Below is a small trained network, with its code and all its weights. Each question gives an input and a target symbol and asks what happens when units are switched off, that is, made to give their printed mean instead of their output.

import numpy as np


def w(rows, s, z=0):
    codes = np.array(rows[::2]) - 128.0
    scale = np.full(codes.shape[1], s)
    scale[-1] = z or s
    return codes * scale


def softmax(a):
    e = np.exp(a - a.max(-1, keepdims=True))
    return e / e.sum(-1, keepdims=True)


def log_softmax(a):
    a = a - a.max(-1, keepdims=True)
    return a - np.log(np.exp(a).sum(-1, keepdims=True))


def net(x, mask):
    ids = ['αβγεηθλξπστφψω'.index(c) for c in x.split()]
    T = len(ids)
    res = E[ids] + P[:T]
    u = 0
    for l in range(3):
        r = res
        for j in range(2):
            rows = slice(3 * j, 3 * j + 3)
            q, k, v = (r @ M[l][rows].T for M in (Q, K, V))
            z = softmax(np.where(np.tri(T) > 0, q @ k.T / 3**0.5, -1e9)) @ v
            o = O[l][rows]
            res = res + np.where(mask[u + j], z, o[:, -1]) @ o[:, :-1]
        u += 2
    return log_softmax(res[-1] @ U[:, :-1].T + U[:, -1])


Q, K, V, O = {}, {}, {}, {}
E = w([
[95,126,199,138,192,126,132,42,95],'α',
[113,125,165,56,163,122,166,101,86],'β',
[183,182,113,36,159,109,177,174,91],'γ',
[32,145,76,160,131,121,181,108,194],'ε',
[151,116,209,160,197,60,142,73,112],'η',
[105,25,79,200,161,136,111,141,112],'θ',
[126,89,237,121,122,112,136,206,91],'λ',
[218,112,102,139,178,16,160,69,111],'ξ',
[62,98,56,59,169,118,167,69,89],'π',
[210,77,159,144,87,119,170,245,120],'σ',
[7,111,161,135,157,138,125,205,93],'τ',
[178,27,18,146,94,143,167,175,120],'φ',
[181,204,141,181,191,148,133,187,130],'ψ',
[106,195,56,169,149,167,150,117,163],'ω',
],0.011)
P = w([
[149,71,132,44,169,93,39,134,255],'0',
[130,61,81,79,197,61,118,147,170],'1',
[134,77,101,99,209,91,150,139,142],'2',
[122,98,99,120,202,100,169,151,118],'3',
[127,113,100,145,180,107,188,141,101],'4',
[118,133,115,164,164,122,205,136,83],'5',
[112,152,110,182,152,121,207,136,58],'6',
[107,170,108,197,122,138,220,138,41],'7',
[106,194,118,215,107,145,238,139,28],'8',
[105,189,86,237,84,124,233,148,17],'9',
],0.0058)
Q[0] = w([
[120,91,108,136,148,95,192,173,56],'0.h0',
[161,126,134,85,93,149,10,133,183],'0.h0',
[112,136,149,128,83,184,87,145,193],'0.h0',
[131,130,155,110,93,142,24,105,168],'0.h1',
[130,128,110,152,161,96,204,162,83],'0.h1',
[96,126,131,163,150,99,188,168,34],'0.h1',
],0.011)
K[0] = w([
[120,209,130,221,112,154,185,103,85],'0.h0',
[103,80,146,28,158,116,104,128,255],'0.h0',
[151,87,132,30,185,79,83,92,165],'0.h0',
[108,124,94,87,148,90,118,160,251],'0.h1',
[154,127,164,173,92,182,149,112,26],'0.h1',
[160,166,133,197,79,200,204,110,37],'0.h1',
],0.0074)
V[0] = w([
[138,239,97,186,137,237,126,214,143],'0.h0',
[145,46,160,85,22,145,98,171,92],'0.h0',
[77,113,215,120,98,152,77,164,137],'0.h0',
[86,93,254,111,170,89,157,96,87],'0.h1',
[112,106,94,174,126,124,219,158,41],'0.h1',
[140,146,114,98,101,151,30,106,221],'0.h1',
],0.0077)
O[0] = w([
[148,78,201,110,173,189,229,82,136,98],'0.h0',
[94,122,117,117,74,28,149,104,172,72],'0.h0',
[126,119,118,125,160,75,163,154,167,31],'0.h0',
[148,161,46,123,190,70,120,179,84,151],'0.h1',
[119,145,143,171,86,125,170,127,28,244],'0.h1',
[122,94,147,103,143,135,83,112,255,2],'0.h1',
],0.0075,0.0054)
Q[1] = w([
[118,86,85,140,114,153,208,68,121],'1.h0',
[74,78,221,100,123,171,75,109,194],'1.h0',
[88,173,166,217,124,166,84,135,110],'1.h0',
[86,122,112,65,86,169,103,203,105],'1.h1',
[150,44,160,181,143,119,81,188,173],'1.h1',
[139,123,58,255,120,149,156,210,85],'1.h1',
],0.0077)
K[1] = w([
[157,167,193,169,110,133,168,143,68],'1.h0',
[185,107,126,105,103,126,96,135,214],'1.h0',
[167,115,33,84,68,107,180,87,92],'1.h0',
[166,170,142,213,196,93,108,60,149],'1.h1',
[117,180,119,23,164,143,93,112,151],'1.h1',
[93,173,128,128,135,115,165,91,1],'1.h1',
],0.0086)
V[1] = w([
[175,140,165,207,156,118,108,135,148],'1.h0',
[198,115,104,147,120,105,121,132,151],'1.h0',
[87,157,201,194,135,122,112,195,130],'1.h0',
[31,170,177,108,147,138,113,76,118],'1.h1',
[89,93,109,93,90,170,123,255,144],'1.h1',
[80,135,94,42,146,165,150,155,110],'1.h1',
],0.0098)
O[1] = w([
[94,100,109,82,149,154,171,174,139,105],'1.h0',
[58,114,153,131,133,147,123,150,134,119],'1.h0',
[128,115,51,82,160,105,244,129,140,122],'1.h0',
[222,137,80,108,120,125,113,127,171,2],'1.h1',
[128,106,159,163,158,73,193,60,140,109],'1.h1',
[197,116,146,198,110,102,111,93,138,156],'1.h1',
],0.011,0.0042)
Q[2] = w([
[95,115,90,217,132,178,164,114,53],'2.h0',
[114,84,148,69,136,156,115,89,193],'2.h0',
[64,230,54,132,14,72,118,124,224],'2.h0',
[178,96,125,90,120,218,167,109,158],'2.h1',
[96,233,65,254,123,131,164,141,31],'2.h1',
[156,162,248,95,140,139,189,130,124],'2.h1',
],0.0064)
K[2] = w([
[147,230,134,144,114,153,166,142,82],'2.h0',
[142,84,161,136,176,137,104,151,168],'2.h0',
[161,1,168,36,128,45,83,161,76],'2.h0',
[121,175,140,108,253,107,86,82,115],'2.h1',
[157,117,105,158,89,137,167,151,25],'2.h1',
[69,114,68,179,177,162,98,65,112],'2.h1',
],0.007)
V[2] = w([
[143,216,171,149,180,175,166,147,140],'2.h0',
[169,162,187,59,145,117,129,135,48],'2.h0',
[198,76,191,110,132,98,155,186,42],'2.h0',
[102,255,144,63,203,102,94,49,111],'2.h1',
[63,32,43,207,142,183,98,85,146],'2.h1',
[157,137,187,76,74,120,190,203,131],'2.h1',
],0.0061)
O[2] = w([
[139,52,184,125,190,173,120,137,124,172],'2.h0',
[118,48,120,115,92,77,51,130,207,214],'2.h0',
[97,85,135,46,87,45,90,126,174,255],'2.h0',
[150,4,48,199,154,187,103,139,130,18],'2.h1',
[220,117,148,2,38,133,171,121,77,186],'2.h1',
[94,169,174,180,180,105,114,133,152,123],'2.h1',
],0.008,0.0048)
U = w([
[16,133,135,106,98,209,42,188,106,28],'α',
[79,7,178,208,96,113,71,62,185,208],'β',
[236,169,180,223,78,112,45,116,159,27],'γ',
[222,128,62,135,164,85,215,64,192,84],'ε',
[213,185,17,79,180,116,116,250,175,115],'η',
[114,5,111,11,161,158,177,96,153,137],'θ',
[5,138,153,162,184,94,159,65,139,19],'λ',
[63,129,29,78,144,149,98,225,111,82],'ξ',
[175,126,78,214,95,94,69,115,129,210],'π',
[75,247,253,116,118,105,113,104,128,200],'σ',
[108,104,28,157,181,49,208,93,140,9],'τ',
[155,183,132,6,61,96,164,110,107,185],'φ',
[166,7,209,106,183,190,156,110,110,187],'ψ',
[168,203,138,210,161,236,193,113,63,190],'ω',
],0.0065,0.0014)

Each question gives the input, a string of symbols that net reads in full, and the target symbol t.
The units are the heads (3 rows each of Q, K, V and O). Each row of codes is followed by its name. A weight is (code - 128) times the scale printed after its matrix; where a second scale follows, it is the last column's (O and U).
mask holds one flag per head, layer by layer. A switched-off head (its flag False) gives its mean, the last column of its rows in O, instead of its output. The means were averaged over made-up inputs and are rounded, as every weight is.
A unit's drop is (log p(t) with every unit on - log p(t) with that unit switched off) / (log p(t) with every unit on - log p(t) with every unit switched off).
The circuit of an input: a set's keep is (log p(t) with only the set's units on - log p(t) with every unit switched off) / (log p(t) with every unit on - log p(t) with every unit switched off). Starting from all 6 units, units are removed one at a time, each time the one whose removal leaves the highest keep (on an exact tie, the one counted first), for as long as the keep stays at least 0.8.
circuit, biggest first: the units of the circuit, biggest drop first
unit that matters most: the unit with the biggest drop
which heads matter: for each layer, one digit per head in row order, 1 if its drop is at least 0.15 and else 0, layers parted by /
input ξ α ε ω α η σ, target ξ: unit that matters most : 1.h1
input γ η β π θ π ξ ψ, target ψ: circuit, biggest first : [0.h0; 2.h0]
input β γ ε ε φ τ φ ω τ ω, target ε: circuit, biggest first : [1.h0; 1.h1]
input β η β π π η ω ε β, target ω: which heads matter : 11 / 00 / 00
input β ξ ε γ θ ω ε ξ, target ω: circuit, biggest first : [0.h0; 2.h0]
input π ξ ω π ω β β γ π, target π: circuit, biggest first : [1.h1; 1.h0; 2.h1]
input ε π η ψ σ λ φ φ φ φ, target φ: which heads matter : 00 / 00 / 11
input φ π ω α, target ω: circuit, biggest first : [2.h0; 0.h1]
input γ τ λ τ β φ ξ β τ θ, target τ: circuit, biggest first : [1.h0; 0.h1]
input ξ π ω, target ω: circuit, biggest first : [2.h0; 0.h0]
input ε ξ θ π φ σ, target σ: circuit, biggest first : [2.h1; 0.h1]
input β φ η, target φ: circuit, biggest first : [2.h1; 0.h0]
input τ ξ σ ψ σ γ φ ψ φ, target ψ: circuit, biggest first : [0.h0; 2.h0]
input φ ξ ω η, target ψ: circuit, biggest first : [2.h1; 0.h0]
input ξ ψ ξ β φ ψ η, target ψ: circuit, biggest first : [0.h0; 2.h0]
input ξ ξ φ, target α: which heads matter : 00 / 11 / 00
input φ β γ λ γ φ θ γ ξ π, target α: circuit, biggest first : [1.h1; 0.h0]
input η φ φ ψ β π σ, target γ: circuit, biggest first : [1.h1; 1.h0]
input ξ σ φ φ π ω τ φ, target ω: which heads matter : 11 / 00 / 10
input β φ ξ φ θ ψ ε ω γ, target ω: which heads matter : 11 / 00 / 00
input ξ α γ τ φ ω φ π τ σ, target ε: circuit, biggest first : [1.h0; 1.h1; 0.h0]
input φ ξ ξ ξ σ σ β β ξ, target π: which heads matter : 01 / 11 / 11
input σ η ξ λ ξ ε π α, target π: unit that matters most : 0.h1
input η σ ω ω λ, target ω: which heads matter : 01 / 00 / 10
input ω β ξ ξ γ φ ω ω ε θ, target ω: unit that matters most : 0.h1
input φ θ τ π σ η ε η τ η, target τ: which heads matter : 01 / 10 / 01
input ξ η φ ξ ψ ε θ, target ψ: which heads matter : 10 / 00 / 10
input λ φ φ α, target φ: unit that matters most : 2.h1
input φ λ ξ τ φ τ ε, target ε: which heads matter : 01 / 11 / 00
input φ ω η ξ π, target α: which heads matter : 00 / 11 / 00
